Below is a small trained network, with its code and all its weights. Each question gives an input and a target symbol and asks what happens when units are switched off, that is, made to give their printed mean instead of their output.

import numpy as np


def w(rows, s, z=0):
    codes = np.array(rows[::2]) - 128.0
    scale = np.full(codes.shape[1], s)
    scale[-1] = z or s
    return codes * scale


def norm(h):
    return h / np.sqrt((h * h).mean(-1, keepdims=True) + 1e-5)


def f(y):
    return y / 2 * (1 + np.tanh(0.7978845608 * (y + 0.044715 * y**3)))


def softmax(a):
    e = np.exp(a - a.max(-1, keepdims=True))
    return e / e.sum(-1, keepdims=True)


def log_softmax(a):
    a = a - a.max(-1, keepdims=True)
    return a - np.log(np.exp(a).sum(-1, keepdims=True))


def net(x, mask):
    ids = ['Σαγδζημπτψ'.index(c) for c in x.split()]
    T = len(ids)
    res = E[ids] + P[:T]
    u = 0
    for l in range(3):
        q, k, v = (norm(res) @ M[l].T for M in (Q, K, V))
        z = softmax(np.where(np.tri(T) > 0, q @ k.T / 3**0.5, -1e9)) @ v
        res = res + np.where(mask[u], z, O[l][:, -1]) @ O[l][:, :-1]
        u += 1
        y = f(norm(res) @ A[l][:, :-1].T + A[l][:, -1])
        res = res + np.where(mask[u : u + 12], y, B[l][:, -1]) @ B[l][:, :-1]
        u += 12
    return log_softmax(norm(res)[-1] @ U[:, :-1].T + U[:, -1])


Q, K, V, O, A, B = {}, {}, {}, {}, {}, {}
E = w([
[63,104,104,180,21,124,159],'Σ',
[3,98,68,127,119,84,103],'α',
[44,105,93,138,146,155,166],'γ',
[81,83,88,163,121,158,181],'δ',
[94,219,138,82,88,214,155],'ζ',
[228,129,146,189,54,193,207],'η',
[95,124,81,75,176,251,179],'μ',
[171,115,171,153,201,189,194],'π',
[133,96,114,106,206,206,193],'τ',
[103,25,34,59,192,116,116],'ψ',
],0.021)
P = w([
[7,99,147,206,114,219,117],'0',
[86,158,93,213,167,170,104],'1',
[36,79,172,121,88,151,167],'2',
[131,178,82,178,145,129,133],'3',
[88,94,166,73,82,118,176],'4',
[171,194,84,143,121,89,160],'5',
[138,112,168,32,86,93,179],'6',
[175,209,79,127,101,38,196],'7',
],0.013)
Q[0] = w([
[63,88,126,121,114,125,252],'0.h1',
[130,132,100,122,163,134,216],'0.h1',
[139,222,49,221,156,94,109],'0.h1',
],0.024)
K[0] = w([
[188,180,133,56,101,26,134],'0.h1',
[201,125,83,63,114,131,92],'0.h1',
[135,145,85,104,200,137,254],'0.h1',
],0.024)
V[0] = w([
[69,187,169,137,118,52,100],'0.h1',
[69,117,119,179,106,89,118],'0.h1',
[137,186,142,156,54,254,180],'0.h1',
],0.0077)
O[0] = w([
[94,147,157,61,105,118,78,68],'0.h1',
[150,86,149,73,78,157,95,124],'0.h1',
[76,168,146,171,118,87,254,254],'0.h1',
],0.0083,0.0086)
A[0] = w([
[128,109,105,175,151,94,67,206],'0.n1',
[111,143,162,94,103,168,104,123],'0.n2',
[169,113,244,164,196,145,122,189],'0.n3',
[192,97,103,82,205,101,169,12],'0.n4',
[95,164,23,103,46,152,122,41],'0.n5',
[79,75,165,177,144,190,115,73],'0.n6',
[63,214,76,113,39,91,75,86],'0.n7',
[105,146,248,105,129,144,141,253],'0.n8',
[102,219,132,212,112,171,76,206],'0.n9',
[192,166,137,71,196,63,158,147],'0.n10',
[96,64,148,112,201,95,114,42],'0.n11',
[195,134,155,102,163,249,115,110],'0.n12',
],0.011,0.0016)
B[0] = w([
[116,119,196,137,119,150,189,128],'0.n1',
[70,128,174,102,112,104,128,140],'0.n2',
[74,65,102,200,176,51,72,160],'0.n3',
[110,150,169,119,197,126,193,186],'0.n4',
[160,212,63,142,102,150,132,254],'0.n5',
[77,162,41,128,133,166,135,229],'0.n6',
[52,182,68,191,44,122,100,227],'0.n7',
[46,75,97,119,128,56,179,230],'0.n8',
[112,159,196,168,177,147,121,234],'0.n9',
[163,106,164,134,126,58,113,154],'0.n10',
[108,122,122,150,170,163,95,152],'0.n11',
[63,191,249,129,185,157,114,187],'0.n12',
],0.014,0.0041)
Q[1] = w([
[167,2,141,31,14,82,117],'1.h1',
[102,186,88,77,95,44,171],'1.h1',
[70,82,119,188,146,155,124],'1.h1',
],0.015)
K[1] = w([
[19,123,109,222,77,253,168],'1.h1',
[187,204,163,113,77,77,124],'1.h1',
[173,83,88,103,111,145,140],'1.h1',
],0.015)
V[1] = w([
[158,198,22,105,63,182,80],'1.h1',
[185,126,92,77,139,126,130],'1.h1',
[247,113,108,2,247,65,122],'1.h1',
],0.0061)
O[1] = w([
[132,35,79,95,105,100,167,106],'1.h1',
[106,114,162,129,128,152,103,80],'1.h1',
[71,82,254,121,146,209,88,1],'1.h1',
],0.006,0.0083)
A[1] = w([
[212,2,50,54,217,167,78,116],'1.n1',
[110,156,199,190,34,198,55,170],'1.n2',
[172,217,89,103,136,72,55,78],'1.n3',
[125,108,98,147,88,180,47,87],'1.n4',
[101,59,142,189,109,179,126,2],'1.n5',
[126,72,144,168,64,134,91,70],'1.n6',
[223,20,94,167,97,176,131,91],'1.n7',
[155,159,207,103,16,168,179,36],'1.n8',
[170,91,79,35,141,50,105,110],'1.n9',
[83,137,216,82,145,117,136,139],'1.n10',
[160,106,144,171,58,103,125,86],'1.n11',
[210,89,19,86,5,235,109,66],'1.n12',
],0.0099,0.0029)
B[1] = w([
[72,79,168,210,138,194,163,234],'1.n1',
[82,120,240,139,162,170,102,205],'1.n2',
[94,141,120,174,109,85,202,129],'1.n3',
[101,144,98,117,142,148,100,120],'1.n4',
[144,159,79,122,134,148,109,111],'1.n5',
[121,162,129,118,125,165,138,67],'1.n6',
[130,100,132,153,97,161,168,113],'1.n7',
[101,99,135,149,94,115,147,195],'1.n8',
[125,123,171,124,160,169,77,130],'1.n9',
[158,48,28,120,117,127,105,193],'1.n10',
[131,93,112,139,79,159,140,141],'1.n11',
[169,42,6,108,149,121,69,252],'1.n12',
],0.019,0.0018)
Q[2] = w([
[65,42,158,45,92,125,96],'2.h1',
[189,177,118,127,108,99,69],'2.h1',
[128,118,143,201,212,252,62],'2.h1',
],0.023)
K[2] = w([
[76,170,84,200,4,157,65],'2.h1',
[151,168,55,125,211,105,107],'2.h1',
[34,40,91,183,225,194,194],'2.h1',
],0.021)
V[2] = w([
[171,170,128,61,69,252,188],'2.h1',
[113,169,104,49,180,147,158],'2.h1',
[167,41,130,155,145,162,164],'2.h1',
],0.03)
O[2] = w([
[250,128,169,82,78,194,163,150],'2.h1',
[227,158,141,103,134,112,90,253],'2.h1',
[141,136,118,175,152,196,149,193],'2.h1',
],0.024,0.0061)
A[2] = w([
[139,120,174,130,72,138,213,78],'2.n1',
[167,167,154,169,194,84,115,53],'2.n2',
[130,83,132,89,64,78,179,3],'2.n3',
[119,148,116,55,127,99,60,154],'2.n4',
[93,165,141,150,69,125,129,137],'2.n5',
[80,130,103,164,137,114,135,188],'2.n6',
[101,70,178,142,153,250,24,163],'2.n7',
[167,91,135,213,157,141,75,162],'2.n8',
[70,130,207,111,155,124,142,219],'2.n9',
[72,84,162,83,111,177,40,9],'2.n10',
[151,163,182,114,107,50,173,11],'2.n11',
[67,58,128,87,100,123,72,115],'2.n12',
],0.024,0.0049)
B[2] = w([
[137,60,164,166,143,125,108,252],'2.n1',
[103,155,187,153,53,103,142,207],'2.n2',
[99,179,96,93,173,126,155,230],'2.n3',
[145,115,150,189,159,107,106,192],'2.n4',
[132,107,121,89,172,118,129,192],'2.n5',
[179,96,149,101,115,149,134,226],'2.n6',
[111,147,145,109,204,185,4,210],'2.n7',
[103,214,136,83,125,125,151,220],'2.n8',
[135,125,53,131,92,160,110,171],'2.n9',
[153,115,139,154,124,18,130,139],'2.n10',
[120,92,130,57,195,98,133,223],'2.n11',
[113,119,175,106,39,175,101,181],'2.n12',
],0.037,0.011)
U = w([
[93,104,115,46,62,180,163,4],'Σ',
[146,76,145,117,73,91,53,174],'α',
[191,126,77,175,132,86,86,122],'γ',
[174,152,30,128,114,149,168,122],'δ',
[131,100,138,67,178,77,155,150],'ζ',
[132,62,154,167,118,164,192,214],'η',
[247,118,165,83,100,137,108,12],'μ',
[56,120,83,183,132,100,143,52],'π',
[125,191,182,127,94,118,172,206],'τ',
[125,145,149,110,155,199,73,138],'ψ',
],0.013,0.0018)

Each question gives the input, a string of symbols that net reads in full, and the target symbol t.
The units are the heads (3 rows each of Q, K, V and O) and the neurons (one row each of A and B). Each row of codes is followed by its name. A weight is (code - 128) times the scale printed after its matrix; where a second scale follows, it is the last column's (O, A, B and U).
mask holds one flag per unit, layer by layer, with each layer's heads first. A switched-off unit (its flag False) gives its mean, the last column of its rows in O or B, instead of its output. The means were averaged over made-up inputs and are rounded, as every weight is.
A unit's drop is (log p(t) with every unit on - log p(t) with that unit switched off) / (log p(t) with every unit on - log p(t) with every unit switched off).
The circuit of an input: a set's keep is (log p(t) with only the set's units on - log p(t) with every unit switched off) / (log p(t) with every unit on - log p(t) with every unit switched off). Starting from the 12 units with the biggest drops (on a tie, the unit counted first), units are removed one at a time, each time the one whose removal leaves the highest keep (on an exact tie, the one counted first), for as long as the keep stays at least 0.8.
units of the circuit, in order: the units of the circuit, biggest drop first
top k neurons: the k neurons with the biggest drops, biggest first
top k neurons in layer l: the k neurons of layer l with the biggest drops, biggest first
drop when u is switched off: that unit's drop, to one decimal
input ψ μ τ ψ γ Σ π, target Σ: top 2 neurons => 0.n7; 2.n12
input δ δ ζ τ Σ ζ μ ψ, target ψ: units of the circuit, in order => 0.h1; 2.n7; 1.n1
input τ μ ζ η, target μ: top 2 neurons in layer 0 => 0.n6; 0.n8
input μ μ μ, target μ: units of the circuit, in order => 2.h1
input ζ π μ ψ Σ τ τ, target Σ: units of the circuit, in order => 0.h1; 2.h1; 2.n12
input δ δ Σ δ μ α, target μ: units of the circuit, in order => 2.h1; 0.h1
input ζ ζ δ δ γ μ γ δ, target μ: units of the circuit, in order => 2.h1; 0.n8
input Σ α τ μ α π α δ, target π: units of the circuit, in order => 0.n3; 2.h1
input τ Σ γ π α μ τ δ, target τ: top 2 neurons => 0.n12; 1.n10
input δ τ τ Σ π γ, target π: units of the circuit, in order => 2.h1; 0.n3
input η ζ τ α μ ζ, target μ: top 2 neurons => 0.n12; 0.n7
input τ ζ ζ ψ μ ζ Σ, target Σ: top 2 neurons => 1.n12; 2.n12
input ψ μ Σ δ, target μ: units of the circuit, in order => 0.n12; 2.h1
input Σ α μ, target α: top neuron in layer 2 => 2.n10
input τ π η π, target π: top 2 neurons => 0.n3; 0.n6
input η Σ η Σ μ γ Σ τ, target τ: top 2 neurons => 0.n10; 2.n2
input μ γ η ζ, target η: top 2 neurons in layer 0 => 0.n7; 0.n9
input π π γ ζ Σ ζ ζ π, target π: top 2 neurons => 0.n3; 0.n10
input ζ α τ, target α: top 2 neurons => 2.n12; 0.n7
input γ ζ ζ δ Σ α ψ η, target ψ: top neuron in layer 1 => 1.n1
input ζ Σ η τ ζ ψ δ, target ψ: top 2 neurons => 2.n7; 1.n1
input μ α τ γ, target τ: top 2 neurons => 1.n10; 2.n2
input μ ζ π ζ ζ τ ζ ζ, target τ: drop when 2.n2 is switched off => 0.1
input γ τ η τ ζ ζ ψ, target ψ: drop when 1.n1 is switched off => 0.4
input α ζ ζ δ, target ζ: drop when 0.n11 is switched off => 0.0
input α π η γ γ δ, target δ: drop when 1.n12 is switched off => 0.6
input μ δ π ζ Σ τ γ, target Σ: top neuron in layer 1 => 1.n12
input ζ Σ δ, target Σ: top 2 neurons => 2.n12; 2.n3
